Below is a small trained network, with its code and all its weights. Each question gives an input and a class and asks what happens when units are switched off, that is, made to give their printed mean instead of their output.

import numpy as np


def w(rows, s, z=0):
    codes = np.array(rows[::2]) - 128.0
    scale = np.full(codes.shape[1], s)
    scale[-1] = z or s
    return codes * scale


def f(y):
    return y / 2 * (1 + np.tanh(0.7978845608 * (y + 0.044715 * y**3)))


def log_softmax(a):
    a = a - a.max(-1, keepdims=True)
    return a - np.log(np.exp(a).sum(-1, keepdims=True))


def net(x, mask):
    res = np.array(x, float).reshape(1, 4) / 4 @ E
    y = f(res @ A[0][:, :-1].T + A[0][:, -1])
    res = res + np.where(mask, y, B[0][:, -1]) @ B[0][:, :-1]
    return log_softmax(res[-1] @ U[:, :-1].T + U[:, -1])


A, B = {}, {}
E = w([
[9,153,152,108,110,204],'x0',
[67,173,105,151,104,99],'x1',
[106,116,150,234,174,141],'x2',
[100,71,95,87,203,79],'x3',
],0.013)
A[0] = w([
[166,202,140,164,72,172,135],'n0',
[110,172,148,132,253,164,38],'n1',
[103,120,44,230,194,150,83],'n2',
[82,181,105,179,82,15,169],'n3',
[142,153,83,67,117,133,83],'n4',
[221,184,95,168,141,98,66],'n5',
[194,237,196,131,108,164,106],'n6',
[91,104,172,94,155,254,48],'n7',
[220,70,210,92,212,216,188],'n8',
[75,203,127,152,128,60,109],'n9',
[81,100,108,98,181,117,80],'n10',
[129,134,121,109,181,219,130],'n11',
[173,109,214,91,170,185,153],'n12',
[141,65,177,183,175,177,142],'n13',
[105,179,102,112,153,151,44],'n14',
[143,90,104,68,53,125,53],'n15',
[170,115,92,152,117,97,43],'n16',
[152,170,109,62,133,141,6],'n17',
[81,66,76,82,221,121,148],'n18',
[74,151,161,79,102,195,101],'n19',
[68,83,152,102,110,186,2],'n20',
[5,122,201,145,157,199,79],'n21',
[109,151,69,101,244,113,146],'n22',
[130,114,200,202,155,104,55],'n23',
[157,96,54,53,131,116,115],'n24',
[152,103,212,172,64,153,92],'n25',
],0.0097,0.0022)
B[0] = w([
[153,100,87,157,173,200,189],'n0',
[120,130,89,166,108,144,168],'n1',
[9,184,89,130,44,192,197],'n2',
[140,234,185,35,208,108,199],'n3',
[80,180,123,165,47,157,158],'n4',
[166,66,108,160,143,54,193],'n5',
[166,110,88,164,205,206,184],'n6',
[190,94,137,186,111,34,201],'n7',
[89,186,177,67,133,107,195],'n8',
[208,181,206,75,139,64,175],'n9',
[187,89,71,156,127,179,174],'n10',
[105,146,150,150,145,77,160],'n11',
[103,222,193,78,197,49,162],'n12',
[78,220,134,153,79,135,184],'n13',
[159,160,73,113,178,65,141],'n14',
[75,188,90,138,2,124,164],'n15',
[191,40,106,171,80,45,160],'n16',
[57,142,107,172,66,97,148],'n17',
[167,143,106,131,168,194,215],'n18',
[153,52,75,114,159,95,198],'n19',
[190,129,132,173,125,68,178],'n20',
[160,100,93,119,144,59,255],'n21',
[168,137,97,125,168,200,192],'n22',
[49,76,110,136,26,70,172],'n23',
[77,175,45,161,132,162,188],'n24',
[91,175,130,186,171,186,170],'n25',
],0.0069,0.012)
U = w([
[142,32,100,163,109,35,37],'0',
[10,148,93,154,7,163,80],'1',
[129,110,98,145,179,244,188],'2',
[95,202,218,60,178,98,134],'3',
[95,95,186,81,144,149,254],'4',
],0.012,0.0022)

Each question gives the input, the list of numbers given to net, and the class t.
The units are the neurons (one row each of A and B). Each row of codes is followed by its name. A weight is (code - 128) times the scale printed after its matrix; where a second scale follows, it is the last column's (A, B and U).
mask holds one flag per neuron, in row order. A switched-off neuron (its flag False) gives its mean, the last column of its row in B, instead of its output. The means were averaged over made-up inputs and are rounded, as every weight is.
A unit's drop is (log p(t) with every unit on - log p(t) with that unit switched off) / (log p(t) with every unit on - log p(t) with every unit switched off).
The circuit of an input: a set's keep is (log p(t) with only the set's units on - log p(t) with every unit switched off) / (log p(t) with every unit on - log p(t) with every unit switched off). Starting from the 12 units with the biggest drops (on a tie, the unit counted first), units are removed one at a time, each time the one whose removal leaves the highest keep (on an exact tie, the one counted first), for as long as the keep stays at least 0.8.
circuit, biggest first: the units of the circuit, biggest drop first
unit that matters most: the unit with the biggest drop
k most important neurons: the k neurons with the biggest drops, biggest first
drop of u: that unit's drop, to one decimal
input [0,6,5,6], class 2: unit that matters most : n22
input [-3,5,7,-2], class 1: 2 most important neurons : (n2 n23)
input [7,-3,-7,-5], class 0: circuit, biggest first : (n19 n7)
input [3,-2,4,0], class 1: circuit, biggest first : (n13 n6)
input [8,-3,-3,-7], class 0: circuit, biggest first : (n7 n19)
input [-1,-8,-6,2], class 3: 4 most important neurons : (n12 n8 n2 n23)
input [6,-6,2,1], class 0: 3 most important neurons : (n7 n3 n21)
input [8,-3,-2,-8], class 0: circuit, biggest first : (n7 n19)
input [-1,5,-4,-8], class 2: 2 most important neurons : (n6 n0)
input [-4,6,-5,-6], class 2: 2 most important neurons : (n6 n0)
input [5,0,-3,7], class 2: 2 most important neurons : (n18 n22)
input [5,8,6,-3], class 3: 2 most important neurons : (n3 n9)
input [-4,3,7,-8], class 2: 3 most important neurons : (n6 n0 n15)
input [6,8,-3,7], class 3: unit that matters most : n9
input [8,1,8,-1], class 0: 4 most important neurons : (n21 n7 n19 n20)
input [1,-3,6,-5], class 1: 2 most important neurons : (n23 n13)
input [-1,-4,6,7], class 2: 2 most important neurons : (n18 n22)
input [-2,6,5,-1], class 3: drop of n3 : 1.4
input [2,7,-3,8], class 2: drop of n18 : 0.2
input [-2,7,0,6], class 3: circuit, biggest first : (n3)
input [0,2,-4,5], class 2: drop of n23 : 0.1
input [-3,-5,-6,-2], class 1: drop of n15 : 0.2
